Below is a small trained network, with its code and all its weights. Each question gives an input and a class and asks what happens when units are switched off, that is, made to give their printed mean instead of their output.

import numpy as np


def w(rows, s, z=0):
    codes = np.array(rows[::2]) - 128.0
    scale = np.full(codes.shape[1], s)
    scale[-1] = z or s
    return codes * scale


def f(y):
    return y / 2 * (1 + np.tanh(0.7978845608 * (y + 0.044715 * y**3)))


def log_softmax(a):
    a = a - a.max(-1, keepdims=True)
    return a - np.log(np.exp(a).sum(-1, keepdims=True))


def net(x, mask):
    res = np.array(x, float).reshape(1, 3) / 4 @ E
    y = f(res @ A[0][:, :-1].T + A[0][:, -1])
    res = res + np.where(mask, y, B[0][:, -1]) @ B[0][:, :-1]
    return log_softmax(res[-1] @ U[:, :-1].T + U[:, -1])


A, B = {}, {}
E = w([
[130,146,132,3,148,143,109,119,190],'x0',
[92,61,171,140,178,95,103,107,122],'x1',
[148,118,134,127,167,232,132,77,96],'x2',
],0.015)
A[0] = w([
[108,139,149,31,150,144,108,123,217,142],'N1',
[107,113,120,197,125,137,144,148,79,78],'N2',
[203,125,88,99,41,153,184,141,133,57],'N3',
[109,150,92,52,172,124,66,99,163,45],'N4',
[105,119,159,193,93,118,136,98,70,142],'N5',
[154,116,147,132,165,246,130,101,92,70],'N6',
[127,162,98,161,132,94,181,102,34,74],'N7',
[103,99,147,81,78,156,134,117,166,50],'N8',
[160,165,90,118,63,160,177,145,114,72],'N9',
[118,156,99,201,152,131,127,108,185,64],'N10',
[105,92,109,236,82,142,168,186,82,166],'N11',
[180,81,116,191,105,118,134,135,109,77],'N12',
[174,174,58,130,101,150,113,180,126,95],'N13',
[119,131,98,126,85,24,124,184,132,64],'N14',
[32,66,182,133,115,136,51,86,132,39],'N15',
[52,34,222,136,200,89,83,107,119,122],'N16',
[113,82,98,110,97,192,112,87,93,253],'N17',
[174,188,69,141,76,157,174,144,132,193],'N18',
[170,110,112,127,167,191,154,52,78,78],'N19',
[80,130,80,113,72,29,114,170,166,135],'N20',
[86,120,138,128,84,49,139,213,165,88],'N21',
],0.011,0.012)
B[0] = w([
[170,64,133,83,152,97,92,150,169,224],'N1',
[161,126,115,80,139,90,130,90,144,176],'N2',
[107,157,82,143,49,81,101,80,118,163],'N3',
[174,116,104,90,127,82,111,64,148,170],'N4',
[145,99,140,84,129,103,97,135,167,200],'N5',
[132,128,187,180,75,155,177,67,98,188],'N6',
[154,118,117,106,110,103,105,96,160,168],'N7',
[183,171,87,118,57,56,146,37,118,137],'N8',
[91,147,73,142,113,74,105,67,109,167],'N9',
[147,157,111,102,94,43,132,8,114,129],'N10',
[165,112,132,79,160,117,112,162,190,251],'N11',
[152,151,117,90,120,101,119,84,174,166],'N12',
[95,121,98,149,103,131,90,102,117,172],'N13',
[137,102,167,159,103,158,151,79,103,196],'N14',
[122,125,90,132,98,114,111,59,112,161],'N15',
[66,166,44,183,85,125,71,151,113,228],'N16',
[122,101,166,133,159,180,137,160,111,216],'N17',
[86,108,92,162,124,120,91,171,120,225],'N18',
[147,129,163,155,82,163,161,84,99,180],'N19',
[127,107,182,139,130,177,166,120,92,226],'N20',
[136,128,172,157,95,195,170,88,90,203],'N21',
],0.015,0.017)
U = w([
[136,120,182,150,110,151,150,103,114,130],'0',
[170,117,121,80,127,114,112,125,154,114],'1',
[76,126,68,156,112,124,104,126,121,119],'2',
[101,115,170,130,162,163,124,250,133,247],'3',
[103,152,119,136,135,124,153,141,133,103],'4',
[143,174,129,135,139,113,118,132,96,103],'5',
[108,156,110,128,145,115,149,136,109,104],'6',
[113,147,122,134,132,117,157,134,115,103],'7',
],0.024,0.016)

Each question gives the input, the list of numbers given to net, and the class t.
The units are the neurons (one row each of A and B). Each row of codes is followed by its name. A weight is (code - 128) times the scale printed after its matrix; where a second scale follows, it is the last column's (A, B and U).
mask holds one flag per neuron, in row order. A switched-off neuron (its flag False) gives its mean, the last column of its row in B, instead of its output. The means were averaged over made-up inputs and are rounded, as every weight is.
A unit's drop is (log p(t) with every unit on - log p(t) with that unit switched off) / (log p(t) with every unit on - log p(t) with every unit switched off).
The circuit of an input: a set's keep is (log p(t) with only the set's units on - log p(t) with every unit switched off) / (log p(t) with every unit on - log p(t) with every unit switched off). Starting from the 12 units with the biggest drops (on a tie, the unit counted first), units are removed one at a time, each time the one whose removal leaves the highest keep (on an exact tie, the one counted first), for as long as the keep stays at least 0.8.
units of the circuit, in order: the units of the circuit, biggest drop first
most important unit: the unit with the biggest drop
top k neurons: the k neurons with the biggest drops, biggest first
drop when u is switched off: that unit's drop, to one decimal
input [-3,-3,-3], class 3: top 2 neurons : (N6, N16)
input [7,-6,-7], class 0: most important unit : N20
input [-8,4,-8], class 0: top 2 neurons : (N21, N14)
input [1,6,-6], class 0: top 3 neurons : (N21, N20, N18)
input [-6,-6,-2], class 1: top 2 neurons : (N11, N16)
input [3,4,-3], class 2: top 3 neurons : (N16, N11, N17)
input [4,-7,-6], class 2: top 4 neurons : (N18, N3, N9, N13)
input [0,4,-1], class 2: top 2 neurons : (N16, N11)
input [5,8,7], class 2: top 2 neurons : (N16, N20)
input [3,-8,7], class 2: top 2 neurons : (N18, N9)
input [-3,-4,-4], class 0: top 2 neurons : (N16, N20)
input [7,-8,5], class 2: top 4 neurons : (N18, N11, N3, N9)
input [-7,-6,-6], class 1: top 3 neurons : (N11, N16, N6)
input [-4,-1,-3], class 1: units of the circuit, in order : (N11)
input [-1,4,-3], class 2: top 4 neurons : (N16, N17, N1, N11)
input [-8,6,-6], class 1: drop when N11 is switched off : 0.7
input [-7,0,-3], class 1: drop when N6 is switched off : 0.0
input [0,-2,-4], class 0: drop when N17 is switched off : 0.3
